Below are the code and all the weights of a small trained network. Each question names an input and a class and asks about switching units off, where a switched-off unit gives its printed mean instead of its output.

import numpy as np


def w(rows, s, z=0):
    codes = np.array(rows[::2]) - 128.0
    scale = np.full(codes.shape[1], s)
    scale[-1] = z or s
    return codes * scale


def f(y):
    return np.maximum(y, 0)


def log_softmax(a):
    a = a - a.max(-1, keepdims=True)
    return a - np.log(np.exp(a).sum(-1, keepdims=True))


def net(x, mask):
    res = np.array(x, float).reshape(1, 5) / 4 @ E
    y = f(res @ A[0][:, :-1].T + A[0][:, -1])
    res = res + np.where(mask, y, B[0][:, -1]) @ B[0][:, :-1]
    return log_softmax(res[-1] @ U[:, :-1].T + U[:, -1])


A, B = {}, {}
E = w([
[175,39,91,59,221,31,125,210,56,171,226],'x0',
[179,3,199,203,83,100,126,190,237,222,66],'x1',
[144,175,218,186,230,55,205,26,64,204,103],'x2',
[45,178,159,143,242,166,23,172,193,210,162],'x3',
[61,50,58,212,109,190,168,77,95,182,222],'x4',
],0.0058)
A[0] = w([
[65,81,74,175,102,171,140,103,108,152,188,116],'N0',
[186,86,111,118,61,104,209,116,80,77,106,90],'N1',
[101,184,152,169,81,194,135,78,161,109,77,61],'N2',
[147,165,208,180,202,73,182,49,81,193,121,104],'N3',
[75,197,119,112,179,159,87,131,110,132,156,75],'N4',
[188,77,100,107,65,95,202,102,81,73,96,72],'N5',
[191,203,199,53,131,91,103,168,154,89,53,198],'N6',
[80,150,142,143,183,150,69,150,169,160,150,82],'N7',
[176,238,188,41,150,86,96,151,147,63,60,157],'N8',
[76,87,94,186,132,165,174,87,101,166,179,143],'N9',
[112,182,144,180,95,194,119,61,158,93,84,70],'N10',
[151,70,88,98,184,67,144,168,72,165,192,23],'N11',
[65,101,93,181,118,172,160,89,115,157,172,165],'N12',
[79,167,152,127,205,158,66,174,178,182,142,82],'N13',
[61,156,160,140,187,142,71,173,155,170,145,85],'N14',
[158,149,212,190,181,80,176,59,86,190,109,150],'N15',
[97,186,163,175,85,165,129,77,172,103,72,51],'N16',
[71,77,64,194,119,168,152,75,96,155,189,97],'N17',
[172,12,198,210,89,110,126,180,213,221,74,49],'N18',
[198,89,121,118,74,100,208,101,96,59,110,95],'N19',
[114,70,48,79,46,195,51,242,189,64,156,161],'N20',
[168,113,142,54,173,64,111,184,101,121,139,75],'N21',
[167,116,99,119,74,117,197,78,75,76,124,67],'N22',
[81,253,51,65,154,154,134,61,27,53,183,75],'N23',
[94,175,151,157,84,167,139,83,172,120,82,43],'N24',
[170,60,88,74,187,67,125,176,84,161,190,9],'N25',
],0.0061,0.0013)
B[0] = w([
[85,62,149,81,139,120,174,130,125,159,62,182],'N0',
[88,163,141,161,73,82,72,109,167,186,180,183],'N1',
[154,89,174,180,141,163,103,170,83,95,172,198],'N2',
[172,130,95,78,146,191,50,22,115,112,103,218],'N3',
[107,188,89,170,110,72,128,161,157,167,153,190],'N4',
[78,159,140,152,73,77,71,106,169,169,175,184],'N5',
[50,47,143,71,125,123,173,144,128,178,65,224],'N6',
[81,171,149,135,51,71,81,105,169,176,165,189],'N7',
[57,46,134,75,134,122,180,163,118,164,55,232],'N8',
[83,62,140,73,128,135,154,142,126,151,64,179],'N9',
[156,105,189,176,158,179,95,179,79,79,174,198],'N10',
[152,93,192,171,133,181,83,161,72,74,173,192],'N11',
[89,82,124,97,135,120,162,155,122,146,77,180],'N12',
[86,158,141,147,68,82,84,113,166,169,161,208],'N13',
[82,154,146,154,54,77,84,94,182,168,181,196],'N14',
[177,133,77,90,136,172,47,52,116,115,89,213],'N15',
[143,82,196,191,143,163,100,159,56,88,180,196],'N16',
[69,72,158,79,130,125,176,157,126,156,67,186],'N17',
[209,247,3,218,219,69,223,223,89,140,93,236],'N18',
[71,159,135,145,72,72,82,108,161,178,169,184],'N19',
[207,156,72,62,167,207,5,3,104,111,74,254],'N20',
[111,78,184,145,141,169,117,162,78,105,135,191],'N21',
[83,157,131,159,71,69,101,141,159,175,164,177],'N22',
[182,206,33,187,189,88,212,210,104,123,95,243],'N23',
[134,93,168,181,142,174,92,187,87,87,177,186],'N24',
[153,89,189,187,145,190,79,174,61,69,207,200],'N25',
],0.006,0.0087)
U = w([
[152,90,221,174,140,173,114,175,82,58,202,56],'0',
[167,204,39,168,160,100,184,191,122,128,108,153],'1',
[79,162,151,145,68,81,100,92,186,178,195,90],'2',
[183,130,88,83,143,184,81,2,121,105,89,153],'3',
[67,48,162,76,131,132,179,156,129,151,54,119],'4',
[149,128,149,108,134,134,176,108,173,91,154,252],'5',
],0.0099,0.002)

Each question gives the input, the list of numbers given to net, and the class t.
The units are the neurons (one row each of A and B). Each row of codes is followed by its name. A weight is (code - 128) times the scale printed after its matrix; where a second scale follows, it is the last column's (A, B and U).
mask holds one flag per neuron, in row order. A switched-off neuron (its flag False) gives its mean, the last column of its row in B, instead of its output. The means were averaged over made-up inputs and are rounded, as every weight is.
A unit's drop is (log p(t) with every unit on - log p(t) with that unit switched off) / (log p(t) with every unit on - log p(t) with every unit switched off).
The circuit of an input: a set's keep is (log p(t) with only the set's units on - log p(t) with every unit switched off) / (log p(t) with every unit on - log p(t) with every unit switched off). Starting from the 12 units with the biggest drops (on a tie, the unit counted first), units are removed one at a time, each time the one whose removal leaves the highest keep (on an exact tie, the one counted first), for as long as the keep stays at least 0.8.
units of the circuit, in order: the units of the circuit, biggest drop first
most important unit: the unit with the biggest drop
k most important neurons: the k neurons with the biggest drops, biggest first
drop of u: that unit's drop, to one decimal
input [-7,3,5,2,-4], class 0: units of the circuit, in order -> [N16]
input [2,-4,-2,-4,-5], class 4: units of the circuit, in order -> [N8, N6]
input [-7,0,0,3,-8], class 4: 3 most important neurons -> [N8, N6, N25]
input [-5,-5,-6,-2,7], class 4: units of the circuit, in order -> [N17, N0]
input [2,-2,-7,-7,-7], class 2: units of the circuit, in order -> [N5, N19]
input [-6,2,-5,6,7], class 4: 2 most important neurons -> [N0, N17]
input [0,-1,6,-2,-5], class 3: 2 most important neurons -> [N3, N15]
input [3,-6,6,3,-7], class 4: 2 most important neurons -> [N8, N18]
input [-6,-6,3,-2,-6], class 0: 4 most important neurons -> [N18, N16, N10, N2]
input [-1,-6,-3,3,-7], class 4: 3 most important neurons -> [N8, N18, N6]
input [-6,-5,-2,-6,-6], class 0: 3 most important neurons -> [N10, N16, N2]
input [3,6,-6,-2,0], class 1: 2 most important neurons -> [N18, N3]
input [-2,1,7,1,-8], class 4: 2 most important neurons -> [N8, N6]
input [-2,-8,8,-4,7], class 1: 3 most important neurons -> [N23, N20, N22]
input [-2,-5,0,0,2], class 1: most important unit -> N23
input [-2,1,-5,-3,5], class 3: 2 most important neurons -> [N20, N8]
input [6,-6,2,8,6], class 2: drop of N18 -> 0.7
input [-1,-2,-6,4,-4], class 3: drop of N3 -> -0.1
input [-6,-1,3,-1,1], class 0: drop of N9 -> 0.0
input [6,-6,0,-4,8], class 4: units of the circuit, in order -> [N17]
